Here is a tiny trained network, its code and every weight. The questions are about switching its units off for an input and a class, where a switched-off unit gives its printed mean instead of its output.

import numpy as np


def w(rows, s, z=0):
    codes = np.array(rows[::2]) - 128.0
    scale = np.full(codes.shape[1], s)
    scale[-1] = z or s
    return codes * scale


def f(y):
    return y / 2 * (1 + np.tanh(0.7978845608 * (y + 0.044715 * y**3)))


def log_softmax(a):
    a = a - a.max(-1, keepdims=True)
    return a - np.log(np.exp(a).sum(-1, keepdims=True))


def net(x, mask):
    res = np.array(x, float).reshape(1, 6) / 4 @ E
    y = f(res @ A[0][:, :-1].T + A[0][:, -1])
    res = res + np.where(mask, y, B[0][:, -1]) @ B[0][:, :-1]
    return log_softmax(res[-1] @ U[:, :-1].T + U[:, -1])


A, B = {}, {}
E = w([
[124,128,128,129],'x0',
[114,78,254,183],'x1',
[128,130,126,127],'x2',
[47,52,39,224],'x3',
[74,248,133,200],'x4',
[6,137,161,26],'x5',
],0.0081)
A[0] = w([
[89,99,108,168,53],'N0',
[152,83,118,109,153],'N1',
[111,183,110,138,133],'N2',
[99,107,95,158,55],'N3',
[158,146,158,110,81],'N4',
[219,179,150,199,154],'N5',
[149,83,127,109,82],'N6',
[88,231,160,206,140],'N7',
[223,76,107,159,129],'N8',
[175,199,147,96,94],'N9',
[176,159,10,71,95],'N10',
[115,48,134,70,172],'N11',
[134,50,227,145,137],'N12',
[107,174,120,160,62],'N13',
[183,86,128,143,84],'N14',
[169,130,123,162,152],'N15',
[154,166,87,74,132],'N16',
[102,86,78,145,56],'N17',
[122,90,61,206,74],'N18',
[22,118,137,43,253],'N19',
[56,54,49,132,109],'N20',
[122,130,209,189,94],'N21',
[188,139,105,175,192],'N22',
[180,37,95,82,26],'N23',
[102,95,106,176,64],'N24',
[158,148,156,106,128],'N25',
[57,82,122,181,53],'N26',
[121,183,131,154,59],'N27',
[123,154,48,107,128],'N28',
],0.013,0.004)
B[0] = w([
[158,132,164,54,162],'N0',
[64,156,55,125,159],'N1',
[114,85,68,112,160],'N2',
[152,143,182,30,155],'N3',
[172,116,182,25,148],'N4',
[66,108,180,124,203],'N5',
[75,151,37,85,146],'N6',
[73,93,28,91,223],'N7',
[78,161,188,181,196],'N8',
[126,127,146,56,179],'N9',
[132,2,145,185,209],'N10',
[44,167,97,121,193],'N11',
[144,46,65,146,205],'N12',
[83,160,75,37,152],'N13',
[77,130,129,127,158],'N14',
[62,142,158,142,157],'N15',
[155,103,158,137,174],'N16',
[177,144,171,34,163],'N17',
[120,136,169,84,202],'N18',
[68,138,187,246,248],'N19',
[147,154,189,100,214],'N20',
[177,42,73,124,182],'N21',
[16,164,180,159,184],'N22',
[56,195,27,40,186],'N23',
[144,134,156,97,165],'N24',
[128,124,168,77,157],'N25',
[191,133,149,64,187],'N26',
[95,142,95,67,148],'N27',
[154,7,172,166,177],'N28',
],0.0066,0.012)
U = w([
[49,142,5,77,109],'0',
[39,148,174,177,67],'1',
[155,130,172,29,115],'2',
[130,2,76,149,77],'3',
[89,122,101,133,253],'4',
[95,113,102,131,245],'5',
[193,181,71,147,97],'6',
[196,208,40,145,67],'7',
],0.0097,0.0075)

Each question gives the input, the list of numbers given to net, and the class t.
The units are the neurons (one row each of A and B). Each row of codes is followed by its name. A weight is (code - 128) times the scale printed after its matrix; where a second scale follows, it is the last column's (A, B and U).
mask holds one flag per neuron, in row order. A switched-off neuron (its flag False) gives its mean, the last column of its row in B, instead of its output. The means were averaged over made-up inputs and are rounded, as every weight is.
A unit's drop is (log p(t) with every unit on - log p(t) with that unit switched off) / (log p(t) with every unit on - log p(t) with every unit switched off).
The circuit of an input: a set's keep is (log p(t) with only the set's units on - log p(t) with every unit switched off) / (log p(t) with every unit on - log p(t) with every unit switched off). Starting from the 12 units with the biggest drops (on a tie, the unit counted first), units are removed one at a time, each time the one whose removal leaves the highest keep (on an exact tie, the one counted first), for as long as the keep stays at least 0.8.
units of the circuit, in order: the units of the circuit, biggest drop first
k most important neurons: the k neurons with the biggest drops, biggest first
drop of u: that unit's drop, to one decimal
input [7,6,6,7,-7,6], class 0: units of the circuit, in order -> N11
input [5,-3,1,-6,4,-6], class 1: units of the circuit, in order -> N22; N5
input [-8,-8,-8,7,3,-6], class 3: 3 most important neurons -> N10; N28; N19
input [2,-7,-1,7,-1,6], class 2: units of the circuit, in order -> N20; N17
input [1,-7,4,4,5,6], class 3: units of the circuit, in order -> N28; N10
input [3,-8,-6,-7,1,7], class 3: 2 most important neurons -> N10; N28
input [-5,0,-3,-6,2,6], class 1: 2 most important neurons -> N19; N26
input [1,-5,0,6,2,-7], class 1: 2 most important neurons -> N22; N8
input [-3,-7,-6,5,3,-4], class 3: 2 most important neurons -> N10; N28
input [-4,6,-6,1,6,-2], class 0: units of the circuit, in order -> N7; N19
input [-7,3,-1,-7,-7,0], class 0: units of the circuit, in order -> N23; N11; N6
input [-4,4,-2,-2,5,3], class 0: 3 most important neurons -> N7; N10; N28
input [6,3,-5,8,-5,8], class 1: 3 most important neurons -> N19; N11; N21
input [-2,8,8,6,3,-1], class 3: units of the circuit, in order -> N21
input [-1,-7,1,5,-3,7], class 1: 2 most important neurons -> N19; N20
input [6,5,1,-2,-4,-8], class 1: 3 most important neurons -> N8; N22; N5
input [-5,4,8,-7,1,8], class 1: 2 most important neurons -> N19; N26
input [5,3,4,7,8,4], class 0: 2 most important neurons -> N7; N13
input [5,7,5,-2,-3,5], class 3: 2 most important neurons -> N12; N21
input [2,2,-4,-7,8,-1], class 0: units of the circuit, in order -> N7
input [-4,-8,7,-3,-6,-1], class 3: 3 most important neurons -> N10; N28; N16
input [3,0,4,3,0,-5], class 1: drop of N8 -> 0.1
input [3,3,-7,-5,8,1], class 0: drop of N7 -> 0.3
input [4,-2,-6,6,-5,-3], class 2: drop of N17 -> 0.2
input [8,-8,5,-3,-4,-2], class 3: drop of N28 -> 0.1
